Q:
1.6	1.2	0.4	0.3	-0.5	2.3
0.0	0.8	-1.2	-1.3	-1.1	0.6
A: -1.1

Q:
2.2	0.4	1.0	1.2
-0.5	-2.1	0.5	-1.5
0.6	1.3	0.6	-0.2
A: 0.6

Q: 103.262	-196.374	-137.087	-123.285	-109.055	-12.145	-50.766
A: -12.145

Q: -0.097	0.148	-0.121	-0.093
A: -0.121

Q:
1.35	-7.33	-9.10	-3.96	8.35	14.89
-0.85	5.04	2.82	-15.90	-12.66	-5.28
A: -12.66

Q: -1.937	-0.094	1.527	-0.405	-1.400	1.668
A: -1.400

Q: -42.9	-102.8	30.5	120.0	-71.3	-173.0
A: -71.3

Q: 1.1	-0.1	-1.2	0.9	-1.4
A: 0.9
---
[8, 3, -24, -40, 13, 40, 22]	8
[-28, 8, -39, 12, -41, -19, 7]	-28
[39, -13, 18, 2, 15]	39
[46, 25, -2, -36, 11, 22]	46
[12, -25, 29, -6, -41, 30]	12
[47, 16, 2, 13, -3, -27]	47
[-25, 52, -7, 7, -5, -21]	-25
[10, 18, -29, 4, 52, -16, 7]	10
[8, -42, 5, 4, 4, 7]	8
[-21, 45, -7, -23, -25]	-21
---
[[  6 -33  10   1]
 [-22 -36  15  52]
 [ 32  31  17  37]] --> 1

[[ 42   0  -2  10  38]
 [  5   9   5   8  -4]
 [-51   5   7  -8   5]] --> 38

[[  3 -24  14  14   6]
 [ 37 -33   4   0  39]
 [  0  21   7 -15 -16]] --> 6

[[ 13   3 -27 -18 -29]
 [  7 -11  10  25  41]
 [-16   6  -7  17  23]] --> -29

[[  5  21  -1 -18 -28  15]
 [-30  28  -6  40 -12  29]
 [ -2 -48  11  -3  42 -32]] --> 15

[[ 11 -30  35  10  -9   8  14]
 [ 25 -10  33  13   9   8 -15]
 [  2 -50  19  11 -20   2  17]] --> 14
---
Q:
[[ -9  -9  12 -21   0  36 -40]
 [ 36  48  17   1 -19 -28  -8]]
A: -9

Q:
[[-44 -11 -40  14  19]
 [ 12 -29  15   4   8]]
A: -11

Q:
[[ 34 -11  39 -10   3]
 [ 35 -25   2 -12  -2]]
A: -11

Q:
[[-50   5  -5 -46]
 [ 30  -9  36   0]]
A: 5

Q:
[[-13  44 -46 -25 -12  17]
 [  1 -43 -12   9 -20  12]]
A: 44

Q:
[[ 24 -48   3  40  -9 -13]
 [ 18 -33  -9 -48 -50  -4]]
A: -48

Q:
[[-20 -25 -15  22 -41]
 [  7  10 -17  -3   4]]
A: -25

Q:
[[ 43  37 -11  -8]
 [ 21  27   0 -23]]
A: 37

Q:
[[-19  -7  23  51]
 [ 48  26 -20  41]]
A: -7

Q:
[[-22 -12  15  -1  -1]
 [ 38  15 -16  33   3]]
A: -12
---
array([[-906,  -19,  187, -175],
       [-614, -546,  760,   48],
       [-169, -212, -150,  -64]]) => 48

array([103, 215, 933, 186, 698, 599, 205]) => 933

array([124,  15, 739, 254, 895, 105]) => 15

array([[145,  70,  79, 157],
       [ 85,  80, 107, 125],
       [ 12, 131, 210, 112]]) => 125

array([8685, 2453, 3354, 9993, 6098]) => 8685

array([[101,  98,  98,  97,  83,  87,  86],
       [ 19,  30, 178, 212, 181,  31,  59],
       [ 93,  61, 105,  54,  58,  78,  89]]) => 105

array([ 68, 147, 248, 185, 228, 142,  42]) => 248

array([  2,  -1,  -5, -30,  31]) => 2

array([[51, 97, 76, 90, 32, 30, 52],
       [81, 14, 97, 60, 49, 56, 51]]) => 97
---
[[0.567, 2.084, -0.183, -0.354, -1.227], [-1.816, -1.841, -0.570, 0.249, 1.157], [1.380, 0.136, 0.241, 1.424, 0.891]] ⇒ -0.570
[[11.40, 10.58, -18.73, 10.05, 10.13], [11.34, 10.45, -17.33, 11.06, 8.17]] ⇒ -18.73
[[-0.192, 0.157, 0.184, 1.148, 1.211], [-1.279, 1.425, -0.787, 1.007, 0.989]] ⇒ 0.184
[[-4.25, -11.96, -6.10, -21.26, 12.83], [4.44, -2.20, -4.04, 14.55, -10.88], [-14.00, 0.05, -1.86, -14.00, -4.58]] ⇒ -4.04
[[103.94, -168.02, -26.65, -105.55, 188.62], [-148.08, -11.04, -13.49, 200.78, 180.84], [150.35, 123.05, -91.93, 6.60, 188.24]] ⇒ -13.49
[[178.48, -185.94, 57.62, 178.27, 114.53], [-115.33, 148.33, -146.98, 167.45, -23.26]] ⇒ 57.62
---
[[27, 6, 33, -19, 27], [4, 26, 27, -41, 18], [17, 0, -12, 32, -5]] >> 27
[[-28, 20, 6, -28, 7, 15, 46], [50, 6, -6, -39, -1, -20, 8], [-11, 5, -18, 8, 50, 10, 25]] >> -39
[[32, 51, 1, 14, 3], [30, 19, -15, 29, -45], [21, 21, 10, 15, -13]] >> -15
[-37, 45, -31, 15, 4, -14, 13] >> 15
[6, 50, -35, 47, -20] >> -35
[-18, 17, 3, -20, 32, 5, 42] >> -20
[[0, 1, -1, -33, 38], [0, 1, 5, -32, 39], [-1, 0, -26, 26, -25]] >> 5
---
[[ 10 -10 -21   6  -7]
 [-11  -9 -36  -9  -8]
 [  9 -48 -37   0  16]]
10

[[ 0 32 28 20]
 [ 5 31 43 38]
 [ 0 18 20 18]]
0

[[-36  -2  15 -12  -7 -33]
 [-48   3 -37 -45   7 -52]
 [-21 -14   9   4   5   3]]
-36

[[-21 -35  26  13]
 [ 50  42 -41 -42]
 [-11   6 -13   3]]
-21

[[ -4   0  -9  -9   3  34 -39]
 [ -9   5  13   9  -8  16  18]
 [ -4   3  -2  -4  -3  19 -24]]
-4

[[ -8   5  -2  10  -3  10]
 [-17   6   4   2   8  20]
 [-29  42  -5   5 -10  37]]
-8

[[-38  -2  13 -12]
 [  0  -2   1   1]
 [  4  -4   1  -5]]
-38

[[ -1 -14   7  -3   6  -6]
 [ -3  -7 -13   7  39  23]
 [  0   1   0  -1   0   0]]
-1
